Below are the code and all the weights of a small trained network. Each question names an input and a target symbol and asks about switching units off, where a switched-off unit gives its printed mean instead of its output.

import numpy as np


def w(rows, s, z=0):
    codes = np.array(rows[::2]) - 128.0
    scale = np.full(codes.shape[1], s)
    scale[-1] = z or s
    return codes * scale


def f(y):
    return np.maximum(y, 0)


def softmax(a):
    e = np.exp(a - a.max(-1, keepdims=True))
    return e / e.sum(-1, keepdims=True)


def log_softmax(a):
    a = a - a.max(-1, keepdims=True)
    return a - np.log(np.exp(a).sum(-1, keepdims=True))


def net(x, mask):
    ids = ['ΠΣΦβδεζμ'.index(c) for c in x.split()]
    T = len(ids)
    res = E[ids] + P[:T]
    r = res
    for j in range(2):
        rows = slice(4 * j, 4 * j + 4)
        q, k, v = (r @ M[0][rows].T for M in (Q, K, V))
        z = softmax(np.where(np.tri(T) > 0, q @ k.T / 4**0.5, -1e9)) @ v
        o = O[0][rows]
        res = res + np.where(mask[j], z, o[:, -1]) @ o[:, :-1]
    y = f(res @ A[0][:, :-1].T + A[0][:, -1])
    res = res + np.where(mask[2:10], y, B[0][:, -1]) @ B[0][:, :-1]
    return log_softmax(res[-1] @ U[:, :-1].T + U[:, -1])


Q, K, V, O, A, B = {}, {}, {}, {}, {}, {}
E = w([
[48,174,195],'Π',
[198,222,90],'Σ',
[92,115,211],'Φ',
[136,146,153],'β',
[123,61,129],'δ',
[142,44,95],'ε',
[105,254,106],'ζ',
[137,223,127],'μ',
],0.014)
P = w([
[93,174,255],'0',
[59,68,73],'1',
[154,170,87],'2',
[227,119,176],'3',
[50,107,94],'4',
[151,164,81],'5',
[217,115,155],'6',
[77,128,82],'7',
],0.01)
Q[0] = w([
[196,79,142],'head 1',
[65,59,122],'head 1',
[23,202,108],'head 1',
[185,40,206],'head 1',
[32,142,131],'head 2',
[234,177,102],'head 2',
[118,199,135],'head 2',
[93,29,254],'head 2',
],0.008)
K[0] = w([
[162,26,107],'head 1',
[1,88,54],'head 1',
[30,242,179],'head 1',
[63,48,107],'head 1',
[103,119,72],'head 2',
[246,239,175],'head 2',
[117,180,236],'head 2',
[107,217,59],'head 2',
],0.0078)
V[0] = w([
[215,90,190],'head 1',
[116,79,47],'head 1',
[149,180,93],'head 1',
[180,136,30],'head 1',
[1,104,141],'head 2',
[90,89,90],'head 2',
[139,43,57],'head 2',
[190,123,115],'head 2',
],0.0075)
O[0] = w([
[2,183,192,73],'head 1',
[101,127,119,32],'head 1',
[157,131,112,172],'head 1',
[96,94,151,74],'head 1',
[114,79,83,177],'head 2',
[205,110,78,87],'head 2',
[148,93,127,1],'head 2',
[175,126,135,85],'head 2',
],0.0079,0.0042)
A[0] = w([
[153,229,138,236],'neuron 1',
[178,183,142,92],'neuron 2',
[72,209,185,167],'neuron 3',
[67,113,17,15],'neuron 4',
[92,53,125,101],'neuron 5',
[144,59,177,178],'neuron 6',
[245,149,149,254],'neuron 7',
[161,176,163,45],'neuron 8',
],0.011,0.0048)
B[0] = w([
[154,49,145,254],'neuron 1',
[91,95,211,173],'neuron 2',
[159,163,100,214],'neuron 3',
[156,227,116,160],'neuron 4',
[139,96,202,153],'neuron 5',
[168,254,224,155],'neuron 6',
[87,60,97,195],'neuron 7',
[73,146,176,155],'neuron 8',
],0.0075,0.012)
U = w([
[1,129,125,183],'Π',
[142,100,117,84],'Σ',
[83,170,231,145],'Φ',
[79,103,125,100],'β',
[163,115,165,45],'δ',
[217,108,166,252],'ε',
[164,196,106,142],'ζ',
[136,141,146,37],'μ',
],0.012,0.0018)

Each question gives the input, a string of symbols that net reads in full, and the target symbol t.
The units are the heads (4 rows each of Q, K, V and O) and the neurons (one row each of A and B). Each row of codes is followed by its name. A weight is (code - 128) times the scale printed after its matrix; where a second scale follows, it is the last column's (O, A, B and U).
mask holds one flag per unit, heads first, then neurons. A switched-off unit (its flag False) gives its mean, the last column of its rows in O or B, instead of its output. The means were averaged over made-up inputs and are rounded, as every weight is.
A unit's drop is (log p(t) with every unit on - log p(t) with that unit switched off) / (log p(t) with every unit on - log p(t) with every unit switched off).
The circuit of an input: a set's keep is (log p(t) with only the set's units on - log p(t) with every unit switched off) / (log p(t) with every unit on - log p(t) with every unit switched off). Starting from all 10 units, units are removed one at a time, each time the one whose removal leaves the highest keep (on an exact tie, the one counted first), for as long as the keep stays at least 0.8.
circuit, biggest first: the units of the circuit, biggest drop first
most important unit: the unit with the biggest drop
top k neurons: the k neurons with the biggest drops, biggest first
heads that matter: for each layer, one digit per head in row order, 1 if its drop is at least 0.15 and else 0, layers parted by /
drop of u: that unit's drop, to one decimal
input ε δ δ Σ, target Φ: circuit, biggest first => head 2; head 1
input ε ζ ζ μ, target Φ: circuit, biggest first => head 2; neuron 2
input ε Π ε β ζ ε Σ, target Φ: circuit, biggest first => head 1; head 2
input β Π Φ Π ζ, target ζ: circuit, biggest first => neuron 4; neuron 7; neuron 2; neuron 3
input ζ Φ Π ζ ζ, target ζ: heads that matter => 01
input ζ Φ μ δ, target Φ: heads that matter => 10
input ε ε Σ Σ ε Φ Φ, target Φ: most important unit => neuron 6
input ζ ε β ε ζ ζ δ, target Φ: top 3 neurons => neuron 6; neuron 1; neuron 3
input ζ Π ζ ε, target Φ: drop of head 1 => 0.6
input ε Π Π ζ Π Π ε, target Φ: drop of neuron 6 => 0.2
input ζ ζ ζ δ ζ Σ β, target Φ: drop of neuron 4 => 0.0
input Σ β ζ Φ, target Φ: drop of neuron 8 => 0.1
